The rows lie along a hidden order. The number after each row says roughly how far along it the row is, from 0 to 20. A new part has a new order.
[ 10  -2 -32  -4  15   7 -15  31   1 -33  11  -9   4  -1 -15  -4 -10  -6
  45  -6  13  14 -15   4  23 -12  -5  -2   5 -16   2  15 -12  -3 -32  -1
  -4  12  27   5  16  -7   7 -10  25  15 -12  16   8 -19  -5  -2  -5 -13
   4   9  -7  10  -8  -4]
0
[  7   1 -18  -6  17   8   6  26   5 -28  31 -38  11 -31  -5  -3  29  -3
  21  -9   6 -16  -3  -7  11 -22   0  11  10   2   6   4 -41  -2 -26   7
   5  19  32   8  11  -7 -16  -6 -18   6 -16  -1   6   0   8   9   0  -2
  12  -1 -13  15   6   4]
0
[ -5  -1  25   1  -3  -8  -1 -15 -11  25 -22  52  -4  30  -4   1   9   1
   4   3 -27  26  -7  10   2  17  -4  -1  -9 -13  10  -2  43  -1   9  -7
  -9  -6 -13 -17   8   1  25   9   8  -5  17  14   2 -14  -8 -14   4   3
 -21  27  -4   0  -7  -9]
20
[-14 -18 -29  -9   1  -3 -20  -9   3  10   9  27 -15  -9   7   2   8   0
 -12 -20 -25  11  -1  -2  14   1   4 -14  -3   4 -42 -14  28  -6   4  11
  17  -7 -27  12   9  -1   9   4  27  -5   8  -5  -9  19  -9   9  -5 -16
  -1 -15  15  -9  -5 -14]
2
[-12   2  18 -10  10 -11  18  -5   7  12  30 -24  -1 -34  13  -1  32   2
 -27 -33 -11 -30   7 -12  -4 -12   7  12   2  14 -13 -12 -26  -2  15  14
  17   6  -6   9   2  -3 -31   7 -35  -2   2 -17  -5  28  18  22   4   5
  11  -5  -7  11   9  -1]
8
[ 13  17   2  11   0  17   5  10  -1 -30   7 -48  13 -12  -8   1  -6  -1
   3  20  44 -23   5  -5 -13 -10  -3  19  10  19  30   8 -44   6 -38  -4
  -6  19  40  -3 -14   4  -2  -6 -20   1 -17  -2   4 -15   1  -6   4  14
  -2   0 -19   8   8  20]
12
[-10  11  50  -6   7 -11  30 -10   3  21  16 -23   5 -28  13  -1  25   4
 -35 -26  -3 -25   9 -10 -19  -6   5  15   2  16   9 -11 -25   3  21   7
   7   6   6  -3 -10   0 -34  10 -59  -7   2 -17  -1  22  22  14   8  18
   4   3 -14  16  13   6]
17
[ -4  -8  18  -9   9  -1  -5   0  -7  15 -17  48  -6   9 -10  -2  29  -1
  19 -16 -36  35 -14   8  21   5  -3  -7  -8 -23   0   1  39  -4   0  -1
  -3  -2  -7 -10  24  -4  18   8  20   2  15  16   4 -10  -1  -6   1  -4
 -13  25  -8   5 -11 -14]
12
[ 12   0 -16   9  -4  21 -18  10  -9 -27 -18  12   7  30 -22   1 -22  -4
  30  28  17  18  -8  10   4   7  -9   0   1 -13  19  10  24   2 -30 -11
 -16   5  20 -17   2   4  28  -7  21   2  -5  20   4 -35 -20 -24  -3  -4
 -18  13 -12  -4  -8   2]
11
[  7  13  -2   9  -4  11  14   3   4 -21  13 -51  13 -12  -2   2 -17   0
 -11  15  44 -31  10  -8 -21  -9  -1  13  10  20  23   3 -41   6 -21   0
   2  11  27  -2 -19   5 -18  -5 -27  -2 -17 -10   1   0   2   2   3  14
   2 -10  -9   0  12  19]
11
[ -9 -15 -37  -5  -5   2 -23 -11   4  -1  16   9  -9  -4   6   4 -11   0
 -14  -6 -13  -8   7  -6   5   0   4 -14   0  10 -40 -15  19  -3  -1   8
  20  -7 -26  15   2   3   9  -1  18  -5   5  -9 -10  17 -15   8  -7 -15
   3 -27  27  -9   0  -3]
0
[ -1  -1   6   7 -15   3 -20 -21  -8  16 -30  41  -5  35  -3   3 -30   2
  -8  24  -6  21   2   9  -7  22  -2  -9  -7  -6   4   0  41   0  10 -12
 -10 -14 -16 -13  -4   6  25   5  17  -8  15   6  -4 -13 -10 -17  -1   2
 -16   7  10 -14  -6  -2]
20
[ -4  16  54  -2   8  -7  31 -11   1  18  10 -31   8 -22   6  -1  16   4
 -30 -15   1 -26  10  -8 -21  -3   3  24   1  12  26  -7 -33   4  18   5
   2   8  13  -9  -9   0 -34  10 -60  -4  -3  -9   2  14  23  11  12  20
   3   9 -20  15  11  10]
19
[ -4  -4 -25   9 -21   3 -18 -21  -1   9 -20  14  -4  20   6   6 -45   2
 -15  24   0   3  10  -1  -7  17   2 -15  -5  10 -19  -6  24   2   4  -6
  -3 -15 -33   0 -17   6  24  -2  25 -12   4  -7  -9   3 -18 -10  -4  -8
  -4 -21  27 -22   0   1]
12
[  7  13 -14   5   1  20   7   5   2 -36  24 -51  15 -27  -4   2  -7   0
 -10  13  53 -32  10  -7 -14 -12  -2  18  17  21  17  -3 -61   5 -32   3
   4  18  27  -5 -14   5  -4  -4 -30  -3 -16  -9  -1  -8  -1   0   2  11
  -3 -13  -8   3  13  19]
7
[ 12  11   1  10   1  25  -5  15  -8 -32  -6  -8  17  19 -21   0  -9  -3
  27  26  39   9  -6  11   0   1 -10  10   4  -8  40  11  -4   4 -42 -11
 -16  10  40 -21   0   4  18  -4   3   3  -6  17   7 -34  -9 -20   2  10
 -18  19 -16   6  -4   9]
14
